Here is a tiny trained network, its code and every weight. The questions are about switching its units off for an input and a class, where a switched-off unit gives its printed mean instead of its output.

import numpy as np


def w(rows, s, z=0):
    codes = np.array(rows[::2]) - 128.0
    scale = np.full(codes.shape[1], s)
    scale[-1] = z or s
    return codes * scale


def norm(h):
    return h / np.sqrt((h * h).mean(-1, keepdims=True) + 1e-5)


def f(y):
    return np.maximum(y, 0)


def log_softmax(a):
    a = a - a.max(-1, keepdims=True)
    return a - np.log(np.exp(a).sum(-1, keepdims=True))


def net(x, mask):
    res = np.array(x, float).reshape(1, 3) / 4 @ E
    u = 0
    for l in range(3):
        y = f(norm(res) @ A[l][:, :-1].T + A[l][:, -1])
        res = res + np.where(mask[u : u + 8], y, B[l][:, -1]) @ B[l][:, :-1]
        u += 8
    return log_softmax(norm(res)[-1] @ U[:, :-1].T + U[:, -1])


A, B = {}, {}
E = w([
[55,168,160,160,89],'x0',
[115,254,155,78,217],'x1',
[100,113,107,158,184],'x2',
],0.0085)
A[0] = w([
[166,179,173,45,52,97],'L0N0',
[114,132,62,153,183,141],'L0N1',
[148,168,83,100,164,104],'L0N2',
[76,2,172,130,158,159],'L0N3',
[184,160,114,27,70,99],'L0N4',
[198,124,128,119,185,3],'L0N5',
[94,110,112,170,230,107],'L0N6',
[172,109,67,48,174,150],'L0N7',
],0.0093,0.0042)
B[0] = w([
[54,18,154,114,139,203],'L0N0',
[92,109,142,85,120,196],'L0N1',
[166,98,62,88,133,189],'L0N2',
[152,143,91,76,82,255],'L0N3',
[111,70,195,80,163,197],'L0N4',
[143,108,136,118,114,165],'L0N5',
[62,1,213,91,131,213],'L0N6',
[222,153,212,225,192,233],'L0N7',
],0.0094,0.0052)
A[1] = w([
[112,88,173,48,113,102],'L1N0',
[103,100,149,110,133,47],'L1N1',
[98,62,125,100,144,92],'L1N2',
[132,181,52,84,113,3],'L1N3',
[137,164,70,140,201,120],'L1N4',
[3,162,203,158,63,146],'L1N5',
[127,166,156,120,142,58],'L1N6',
[146,171,180,35,191,242],'L1N7',
],0.012,0.0025)
B[1] = w([
[5,60,80,47,172,243],'L1N0',
[52,139,73,80,128,172],'L1N1',
[30,138,125,100,108,218],'L1N2',
[116,55,227,192,196,129],'L1N3',
[138,137,101,100,59,141],'L1N4',
[222,135,195,157,236,253],'L1N5',
[115,87,40,160,116,145],'L1N6',
[112,138,11,219,2,254],'L1N7',
],0.0076,0.0081)
A[2] = w([
[82,195,244,161,223,62],'L2N0',
[173,193,160,104,159,68],'L2N1',
[84,91,121,116,150,87],'L2N2',
[234,200,149,87,65,103],'L2N3',
[190,51,141,145,224,160],'L2N4',
[143,160,78,87,180,4],'L2N5',
[148,39,119,136,6,94],'L2N6',
[72,235,86,145,140,185],'L2N7',
],0.011,0.005)
B[2] = w([
[219,70,151,124,164,178],'L2N0',
[235,85,174,199,210,134],'L2N1',
[2,168,233,78,191,193],'L2N2',
[35,50,131,240,129,137],'L2N3',
[160,201,214,134,143,234],'L2N4',
[59,77,60,148,143,129],'L2N5',
[99,192,65,173,146,254],'L2N6',
[177,91,20,169,76,170],'L2N7',
],0.008,0.0088)
U = w([
[77,49,169,91,193,226],'0',
[150,143,25,186,74,176],'1',
[253,123,241,190,221,141],'2',
[96,163,189,114,166,144],'3',
[216,224,160,26,59,2],'4',
],0.012,0.0064)

Each question gives the input, the list of numbers given to net, and the class t.
The units are the neurons (one row each of A and B). Each row of codes is followed by its name. A weight is (code - 128) times the scale printed after its matrix; where a second scale follows, it is the last column's (A, B and U).
mask holds one flag per neuron, layer by layer. A switched-off neuron (its flag False) gives its mean, the last column of its row in B, instead of its output. The means were averaged over made-up inputs and are rounded, as every weight is.
A unit's drop is (log p(t) with every unit on - log p(t) with that unit switched off) / (log p(t) with every unit on - log p(t) with every unit switched off).
The circuit of an input: a set's keep is (log p(t) with only the set's units on - log p(t) with every unit switched off) / (log p(t) with every unit on - log p(t) with every unit switched off). Starting from the 12 units with the biggest drops (on a tie, the unit counted first), units are removed one at a time, each time the one whose removal leaves the highest keep (on an exact tie, the one counted first), for as long as the keep stays at least 0.8.
units of the circuit, in order: the units of the circuit, biggest drop first
unit that matters most: the unit with the biggest drop
top k neurons: the k neurons with the biggest drops, biggest first
top k neurons in layer l: the k neurons of layer l with the biggest drops, biggest first
drop of u: that unit's drop, to one decimal
input [-8,-2,-7], class 2: top 3 neurons in layer 0	L0N7; L0N6; L0N1
input [-4,3,2], class 2: units of the circuit, in order	L0N7
input [-3,-7,-4], class 1: top 2 neurons in layer 0	L0N6; L0N0
input [-3,5,2], class 1: top 2 neurons	L1N7; L0N0
input [-2,6,-8], class 0: top 3 neurons	L0N0; L0N4; L1N0
input [5,-4,-3], class 2: top 2 neurons in layer 0	L0N6; L0N2
input [-5,6,-1], class 1: top 2 neurons	L1N7; L1N5
input [6,6,-6], class 0: top 2 neurons	L0N0; L0N7
input [8,-5,-4], class 2: top 3 neurons	L1N5; L1N7; L0N6
input [8,-5,6], class 2: top 3 neurons in layer 1	L1N5; L1N7; L1N0
input [7,3,-4], class 2: top 2 neurons	L1N5; L0N6
input [-3,-8,-4], class 1: top 3 neurons	L0N6; L2N6; L0N0
input [-6,1,-5], class 2: top 4 neurons	L0N7; L0N6; L2N4; L0N1
input [0,-8,0], class 1: top neuron in layer 1	L1N0
input [7,1,-5], class 2: top 2 neurons	L1N5; L0N6
input [-8,4,6], class 2: top 2 neurons in layer 0	L0N7; L0N0
input [-4,3,1], class 2: top 3 neurons	L0N7; L0N3; L2N4
input [-2,-7,6], class 1: top 2 neurons in layer 1	L1N5; L1N0
input [4,-8,2], class 1: top 3 neurons in layer 0	L0N6; L0N0; L0N4
input [-8,-4,-1], class 2: unit that matters most	L1N7
input [6,0,-2], class 2: drop of L1N5	0.8
